<29> -1.235	0.090	-1.144	-0.677	3.622	0.149	0.765	-0.490	0.834	1.374	0.214	-1.990	-1.599	-0.366	-0.172	-0.416	-0.429	0.989	-0.225	0.443	-0.732	2.696	0.453	0.251	0.334	0.850	0.621	-0.125
<26> 0.396	0.449	-0.581	3.610	-2.485	-1.591	-0.099	-4.930	2.067	2.256	-1.701	0.818	-0.701	-1.874	0.399	-0.187	0.845	-1.998	-3.903	-2.398	2.217	-0.609	-1.562	1.395	-0.921	-3.241	-2.546	-0.675
-1.605	-0.874	-0.198	-0.841	0.042	-1.502	0.355	-0.199	-1.272	-0.005	-0.626	2.332	1.175	-0.104	1.266	0.368	-0.491	-2.272	-1.156	-0.047	0.920	-2.603	-0.504	-0.151	-1.635	2.690	-0.038	-1.031 -> <26>
<7> 1.411	0.534	-0.913	0.146	-4.507	-0.635	1.678	1.391	3.027	0.942	-1.348	0.223	-2.832	-1.736	-2.697	1.422	-0.449	1.187	1.278	-0.731	-0.461	-2.105	1.476	-0.543	-0.401	-0.437	-0.480	1.162
<26> -3.655	1.152	-0.826	-4.599	0.732	-0.843	-0.495	1.304	-1.720	0.357	-1.118	2.087	-1.741	-0.483	1.821	2.332	1.573	-2.741	-0.556	1.801	2.118	-3.225	3.884	-3.275	-3.058	3.661	-1.384	-1.691
<6> 1.150	-1.078	-0.762	1.720	1.628	-2.427	-0.214	2.693	1.170	0.778	-0.793	-1.263	-0.926	1.249	-1.097	-1.483	2.633	-1.860	-1.078	0.378	-0.661	1.365	0.051	-0.457	-4.552	-1.649	-0.539	0.492
-1.531	0.974	0.343	0.035	1.769	0.214	-0.366	0.638	-1.106	-0.520	-0.262	-2.499	-1.064	1.898	2.427	-0.649	-0.156	-0.483	-0.241	-0.811	-1.113	1.264	1.260	-0.227	1.200	-0.321	0.033	0.376 -> <29>
<13> -1.499	0.680	-0.076	-4.541	0.858	-1.704	-0.183	0.036	1.118	2.132	-3.000	-1.944	-0.791	-0.317	2.587	4.047	-1.215	5.020	2.518	0.058	-0.575	0.190	-1.864	-1.246	0.254	1.404	-2.431	-0.681
<6> -1.026	-0.137	0.569	-0.464	0.477	0.517	0.768	-2.063	-2.753	-0.558	-1.324	1.291	-1.779	-1.232	-1.162	1.581	-2.772	3.314	0.836	-0.223	0.942	-0.956	0.138	2.026	2.513	1.761	1.384	-1.599
<14> -1.091	-2.142	-2.282	-2.004	-4.917	-3.594	-1.479	5.669	-3.795	-0.249	0.696	1.527	0.608	2.044	1.597	1.423	2.186	-5.275	0.085	-3.096	-0.837	2.481	1.529	-0.476	1.426	-3.434	0.034	-1.421
<13> 0.922	0.848	0.148	-2.726	1.000	-1.818	0.467	-0.821	0.553	3.184	-0.071	-0.047	-3.049	1.541	2.172	1.005	-0.096	0.915	1.771	-0.293	-1.938	-0.469	-1.706	-2.478	0.091	2.707	-1.028	-1.313
2.369	0.227	2.562	5.358	-3.172	-1.762	1.574	-5.934	2.609	1.985	-2.464	-0.693	0.325	-2.302	-2.093	-0.117	-0.143	1.878	-3.237	-3.077	2.394	1.787	-4.117	2.806	-2.302	-8.103	-1.691	-0.222 -> <26>
-2.188	2.928	-0.446	0.768	2.961	3.914	-2.526	1.256	-2.228	-4.179	-3.602	3.952	-5.157	-1.554	-1.253	4.467	1.063	-2.275	0.103	-1.230	-2.422	-0.778	0.780	0.214	1.982	2.618	1.771	-4.829 -> <6>
-1.959	-0.207	-1.374	-5.738	1.577	-1.559	0.553	4.173	-2.841	-1.301	-0.364	-0.236	-1.552	1.703	1.677	1.611	-1.956	-2.861	0.226	3.313	-0.341	-3.140	2.484	-2.652	-0.877	8.428	0.878	0.729 -> <26>
<11> -0.884	1.578	-2.538	0.492	-2.853	1.349	-0.670	0.078	1.768	0.829	-3.438	0.785	-0.610	-0.946	-0.650	-0.728	-2.174	0.309	-0.889	0.449	0.798	-2.016	-0.153	-0.930	0.969	2.038	-0.626	-0.510
1.030	-1.880	-1.828	-0.404	-1.082	-2.237	-1.490	1.292	-1.316	-1.537	-0.405	1.311	-1.424	-0.606	1.655	0.959	0.363	-3.514	0.605	-0.532	-1.047	0.738	0.634	-0.731	-0.167	-0.499	-0.978	0.490 -> <14>
-2.000	0.736	-0.763	-0.938	-1.485	2.331	-1.088	-2.752	-1.427	-1.579	-1.823	0.725	0.089	-0.955	-0.197	0.845	-1.408	2.679	1.436	-1.266	1.358	-1.345	0.169	-2.168	2.603	1.476	-1.306	-0.383 -> <6>
-1.239	-0.802	-3.898	-1.099	-3.985	-3.175	-1.235	5.187	-1.083	-0.617	-0.525	0.393	0.980	1.611	0.624	-0.776	2.419	-4.781	0.038	1.011	-2.073	1.589	1.697	0.294	-0.707	-3.963	-1.030	0.064 -> <14>
<31> 0.563	-0.080	-0.814	-1.294	-0.888	1.974	-0.208	-0.348	1.060	-1.319	2.225	-0.244	-1.150	1.193	-1.570	-0.536	0.318	-0.293	1.209	0.478	0.116	-0.444	-0.097	-1.084	-1.029	-0.100	0.948	-0.359
<27> 2.082	-0.101	-3.997	0.030	0.207	-2.262	-1.267	-0.614	2.422	1.440	1.253	2.725	-3.810	0.843	-1.919	-0.270	-0.940	0.362	3.092	-0.919	1.035	-0.418	2.065	-0.703	-1.363	0.377	0.182	3.209
1.340	1.742	0.853	0.808	-1.931	-1.772	1.218	-0.181	-0.255	2.634	-0.222	-1.051	-1.654	0.924	0.140	0.288	3.078	-2.906	-1.986	-1.160	-1.045	-0.219	1.281	1.174	-0.327	0.814	-0.347	-0.577 -> <7>
<7> -2.460	2.372	-2.213	3.790	1.623	2.641	3.007	-1.856	0.030	0.844	-0.706	1.668	0.801	-1.183	-1.893	1.451	1.937	-0.481	3.333	-3.955	-2.879	0.313	1.766	-1.172	1.317	0.561	2.298	-0.358
